Below are the code and all the weights of a small trained network. Each question names an input and a target symbol and asks about switching units off, where a switched-off unit gives its printed mean instead of its output.

import numpy as np


def w(rows, s, z=0):
    codes = np.array(rows[::2]) - 128.0
    scale = np.full(codes.shape[1], s)
    scale[-1] = z or s
    return codes * scale


def norm(h):
    return h / np.sqrt((h * h).mean(-1, keepdims=True) + 1e-5)


def f(y):
    return y / 2 * (1 + np.tanh(0.7978845608 * (y + 0.044715 * y**3)))


def softmax(a):
    e = np.exp(a - a.max(-1, keepdims=True))
    return e / e.sum(-1, keepdims=True)


def log_softmax(a):
    a = a - a.max(-1, keepdims=True)
    return a - np.log(np.exp(a).sum(-1, keepdims=True))


def net(x, mask):
    ids = ['ΓΛΣβδμξπτω'.index(c) for c in x.split()]
    T = len(ids)
    res = E[ids] + P[:T]
    r = norm(res)
    for j in range(2):
        rows = slice(2 * j, 2 * j + 2)
        q, k, v = (r @ M[0][rows].T for M in (Q, K, V))
        z = softmax(np.where(np.tri(T) > 0, q @ k.T / 2**0.5, -1e9)) @ v
        o = O[0][rows]
        res = res + np.where(mask[j], z, o[:, -1]) @ o[:, :-1]
    y = f(norm(res) @ A[0][:, :-1].T + A[0][:, -1])
    res = res + np.where(mask[2:6], y, B[0][:, -1]) @ B[0][:, :-1]
    return log_softmax(norm(res)[-1] @ U[:, :-1].T + U[:, -1])


Q, K, V, O, A, B = {}, {}, {}, {}, {}, {}
E = w([
[108,123,142],'Γ',
[56,66,132],'Λ',
[92,85,128],'Σ',
[116,119,136],'β',
[158,93,176],'δ',
[87,79,134],'μ',
[91,125,103],'ξ',
[4,147,112],'π',
[101,214,61],'τ',
[132,82,46],'ω',
],0.019)
P = w([
[6,3,137],'0',
[51,146,202],'1',
[28,235,170],'2',
[47,235,153],'3',
[56,223,144],'4',
[88,234,134],'5',
[129,235,125],'6',
[110,225,135],'7',
[113,232,133],'8',
],0.0028)
Q[0] = w([
[218,109,198],'H0',
[255,80,154],'H0',
[79,96,133],'H1',
[146,79,197],'H1',
],0.0091)
K[0] = w([
[23,182,239],'H0',
[168,115,255],'H0',
[88,251,77],'H1',
[160,147,60],'H1',
],0.0094)
V[0] = w([
[255,88,39],'H0',
[95,61,26],'H0',
[225,130,236],'H1',
[142,223,153],'H1',
],0.0099)
O[0] = w([
[172,185,3,110],'H0',
[234,84,195,246],'H0',
[139,68,146,2],'H1',
[113,192,153,98],'H1',
],0.008,0.0093)
A[0] = w([
[29,221,138,255],'N0',
[37,153,233,58],'N1',
[206,163,107,73],'N2',
[224,50,254,227],'N3',
],0.0075,0.0027)
B[0] = w([
[200,57,162,236],'N0',
[131,156,172,230],'N1',
[120,133,149,159],'N2',
[73,8,115,254],'N3',
],0.017,0.0049)
U = w([
[130,78,117,1],'Γ',
[83,159,243,216],'Λ',
[86,91,118,59],'Σ',
[153,98,28,155],'β',
[129,161,142,108],'δ',
[126,81,153,21],'μ',
[90,193,130,206],'ξ',
[44,117,98,106],'π',
[216,144,245,123],'τ',
[96,91,146,71],'ω',
],0.011,0.0048)

Each question gives the input, a string of symbols that net reads in full, and the target symbol t.
The units are the heads (2 rows each of Q, K, V and O) and the neurons (one row each of A and B). Each row of codes is followed by its name. A weight is (code - 128) times the scale printed after its matrix; where a second scale follows, it is the last column's (O, A, B and U).
mask holds one flag per unit, heads first, then neurons. A switched-off unit (its flag False) gives its mean, the last column of its rows in O or B, instead of its output. The means were averaged over made-up inputs and are rounded, as every weight is.
A unit's drop is (log p(t) with every unit on - log p(t) with that unit switched off) / (log p(t) with every unit on - log p(t) with every unit switched off).
The circuit of an input: a set's keep is (log p(t) with only the set's units on - log p(t) with every unit switched off) / (log p(t) with every unit on - log p(t) with every unit switched off). Starting from all 6 units, units are removed one at a time, each time the one whose removal leaves the highest keep (on an exact tie, the one counted first), for as long as the keep stays at least 0.8.
circuit, biggest first: the units of the circuit, biggest drop first
most important unit: the unit with the biggest drop
k most important neurons: the k neurons with the biggest drops, biggest first
heads that matter: for each layer, one digit per head in row order, 1 if its drop is at least 0.15 and else 0, layers parted by /
drop when u is switched off: that unit's drop, to one decimal
input π δ π δ τ, target τ: most important unit => N0
input μ Σ ω ω ω Λ τ Λ Σ, target β: heads that matter => 10
input π δ τ ω β π ω Λ, target β: circuit, biggest first => [H0; N0; N3; H1]
input ω β Γ ω Γ β, target β: circuit, biggest first => [H0; N1]
input π π ω π Λ ω π ω Λ, target β: 3 most important neurons => [N0; N1; N3]
input Γ Γ Λ ω Γ ω β β, target β: circuit, biggest first => [H0; N0]
input τ ω ω Λ Λ ξ, target β: 2 most important neurons => [N1; N0]
input δ ω τ, target β: drop when N2 is switched off => -0.1
input ω ω μ ω β δ Σ ξ π, target τ: drop when N3 is switched off => 0.6
input μ Γ μ β π π ω ω ξ, target β: drop when H1 is switched off => 0.0
input β π ω μ Σ ξ μ π π, target τ: drop when N3 is switched off => 0.5
